Below are the code and all the weights of a small trained network. Each question names an input and a target symbol and asks about switching units off, where a switched-off unit gives its printed mean instead of its output.

import numpy as np


def w(rows, s, z=0):
    codes = np.array(rows[::2]) - 128.0
    scale = np.full(codes.shape[1], s)
    scale[-1] = z or s
    return codes * scale


def f(y):
    return y / 2 * (1 + np.tanh(0.7978845608 * (y + 0.044715 * y**3)))


def softmax(a):
    e = np.exp(a - a.max(-1, keepdims=True))
    return e / e.sum(-1, keepdims=True)


def log_softmax(a):
    a = a - a.max(-1, keepdims=True)
    return a - np.log(np.exp(a).sum(-1, keepdims=True))


def net(x, mask):
    ids = ['αβγεζημπστω'.index(c) for c in x.split()]
    T = len(ids)
    res = E[ids] + P[:T]
    q, k, v = (res @ M[0].T for M in (Q, K, V))
    z = softmax(np.where(np.tri(T) > 0, q @ k.T / 4**0.5, -1e9)) @ v
    res = res + np.where(mask[0], z, O[0][:, -1]) @ O[0][:, :-1]
    y = f(res @ A[0][:, :-1].T + A[0][:, -1])
    res = res + np.where(mask[1:9], y, B[0][:, -1]) @ B[0][:, :-1]
    return log_softmax(res[-1] @ U[:, :-1].T + U[:, -1])


Q, K, V, O, A, B = {}, {}, {}, {}, {}, {}
E = w([
[98,41,117,169,152,60],'α',
[196,253,106,180,44,100],'β',
[131,55,217,155,123,169],'γ',
[173,202,163,132,121,208],'ε',
[250,150,198,52,47,145],'ζ',
[122,166,221,178,129,149],'η',
[150,33,34,95,159,116],'μ',
[137,162,163,205,79,42],'π',
[216,172,54,96,68,113],'σ',
[168,94,131,87,157,204],'τ',
[87,149,74,207,191,122],'ω',
],0.0075)
P = w([
[92,167,108,93,159,91],'0',
[208,100,114,168,139,155],'1',
[205,128,129,164,236,105],'2',
[28,128,96,71,20,145],'3',
[204,52,120,228,63,194],'4',
[91,183,116,49,199,81],'5',
[76,134,88,165,2,160],'6',
[179,143,238,158,200,127],'7',
],0.0071)
Q[0] = w([
[185,141,161,127,187,88],'head 0',
[130,80,153,200,79,150],'head 0',
[251,168,105,156,246,84],'head 0',
[108,161,127,90,132,72],'head 0',
],0.02)
K[0] = w([
[108,174,90,83,149,128],'head 0',
[190,119,140,151,214,123],'head 0',
[40,190,150,7,163,51],'head 0',
[80,104,86,116,68,161],'head 0',
],0.018)
V[0] = w([
[79,244,231,220,132,139],'head 0',
[116,167,13,203,118,39],'head 0',
[195,253,58,99,101,206],'head 0',
[65,117,58,174,217,228],'head 0',
],0.016)
O[0] = w([
[103,142,123,74,117,6,116],'head 0',
[14,137,161,176,152,141,149],'head 0',
[131,126,31,205,157,80,252],'head 0',
[123,231,87,99,185,155,97],'head 0',
],0.018,0.005)
A[0] = w([
[142,174,103,40,164,33,4],'neuron 0',
[191,136,168,44,96,94,112],'neuron 1',
[85,59,189,130,168,8,84],'neuron 2',
[119,199,78,205,56,197,13],'neuron 3',
[32,219,152,51,108,137,83],'neuron 4',
[139,99,46,108,139,15,50],'neuron 5',
[127,127,217,77,125,22,46],'neuron 6',
[214,167,166,176,255,136,110],'neuron 7',
],0.0067,0.0023)
B[0] = w([
[160,45,172,120,255,135,188],'neuron 0',
[46,88,92,202,195,104,171],'neuron 1',
[150,181,56,103,14,173,225],'neuron 2',
[97,40,117,85,201,98,201],'neuron 3',
[131,109,172,86,93,6,162],'neuron 4',
[163,196,254,155,155,208,254],'neuron 5',
[142,5,88,21,177,148,178],'neuron 6',
[117,147,41,88,73,128,186],'neuron 7',
],0.0089,0.012)
U = w([
[83,96,128,118,159,221,56],'α',
[200,29,155,179,74,131,56],'β',
[144,22,139,98,189,87,175],'γ',
[188,132,4,85,131,104,207],'ε',
[100,16,81,211,159,75,3],'ζ',
[105,92,244,105,119,154,112],'η',
[180,157,160,159,206,134,156],'μ',
[135,59,121,118,129,102,121],'π',
[92,144,116,194,74,125,184],'σ',
[138,71,98,79,63,96,222],'τ',
[55,155,109,92,175,51,121],'ω',
],0.0034,0.003)

Each question gives the input, a string of symbols that net reads in full, and the target symbol t.
The units are the heads (4 rows each of Q, K, V and O) and the neurons (one row each of A and B). Each row of codes is followed by its name. A weight is (code - 128) times the scale printed after its matrix; where a second scale follows, it is the last column's (O, A, B and U).
mask holds one flag per unit, heads first, then neurons. A switched-off unit (its flag False) gives its mean, the last column of its rows in O or B, instead of its output. The means were averaged over made-up inputs and are rounded, as every weight is.
A unit's drop is (log p(t) with every unit on - log p(t) with that unit switched off) / (log p(t) with every unit on - log p(t) with every unit switched off).
The circuit of an input: a set's keep is (log p(t) with only the set's units on - log p(t) with every unit switched off) / (log p(t) with every unit on - log p(t) with every unit switched off). Starting from all 9 units, units are removed one at a time, each time the one whose removal leaves the highest keep (on an exact tie, the one counted first), for as long as the keep stays at least 0.8.
units of the circuit, in order: the units of the circuit, biggest drop first
unit that matters most: the unit with the biggest drop
top k neurons: the k neurons with the biggest drops, biggest first
drop of u: that unit's drop, to one decimal
input μ ε σ, target α: units of the circuit, in order => [head 0]
input ε τ π ω τ μ ω, target ε: units of the circuit, in order => [head 0; neuron 5]
input μ β ε ε β β, target μ: top 2 neurons => [neuron 5; neuron 0]
input β β τ μ, target σ: units of the circuit, in order => [head 0; neuron 2; neuron 5; neuron 6]
input α η β μ, target γ: top 3 neurons => [neuron 0; neuron 6; neuron 1]
input τ μ β μ σ τ ε, target ζ: units of the circuit, in order => [head 0; neuron 3]
input ε ε ε ω π μ, target ω: units of the circuit, in order => [head 0; neuron 4]
input η ζ ω ε ε η α σ, target γ: units of the circuit, in order => [head 0; neuron 0]
input α σ μ α, target ζ: units of the circuit, in order => [head 0; neuron 5]
input ε ε ε ε α, target μ: units of the circuit, in order => [head 0; neuron 5; neuron 0]
input α μ β η α π, target γ: units of the circuit, in order => [head 0; neuron 6]
input π ε β, target τ: units of the circuit, in order => [head 0; neuron 2; neuron 6]
input β τ τ η τ τ, target γ: top 4 neurons => [neuron 0; neuron 6; neuron 1; neuron 7]
input ε ε α, target μ: units of the circuit, in order => [neuron 5; head 0]
input ε ε ε ε τ, target μ: unit that matters most => head 0
input α ω β τ π π, target ε: top 3 neurons => [neuron 5; neuron 7; neuron 0]
input τ β μ, target ε: top 2 neurons => [neuron 7; neuron 5]
input β π γ, target σ: units of the circuit, in order => [head 0; neuron 2; neuron 5]
input η τ μ μ π ζ α α, target β: units of the circuit, in order => [head 0; neuron 5]
input ε π σ ω μ π ζ, target α: units of the circuit, in order => [head 0]
input ε σ ω π, target ζ: top 3 neurons => [neuron 3; neuron 5; neuron 2]
input π ζ ε ε τ ε η ε, target μ: top 3 neurons => [neuron 5; neuron 0; neuron 3]
input π ε ε, target τ: top 2 neurons => [neuron 2; neuron 6]
input ζ τ π ε ε, target τ: drop of neuron 7 => -0.1
input μ α ε τ, target η: drop of neuron 5 => -0.2
input π α β τ σ α σ, target ζ: drop of neuron 3 => 0.2
input β τ π ω β, target τ: drop of neuron 2 => 0.3
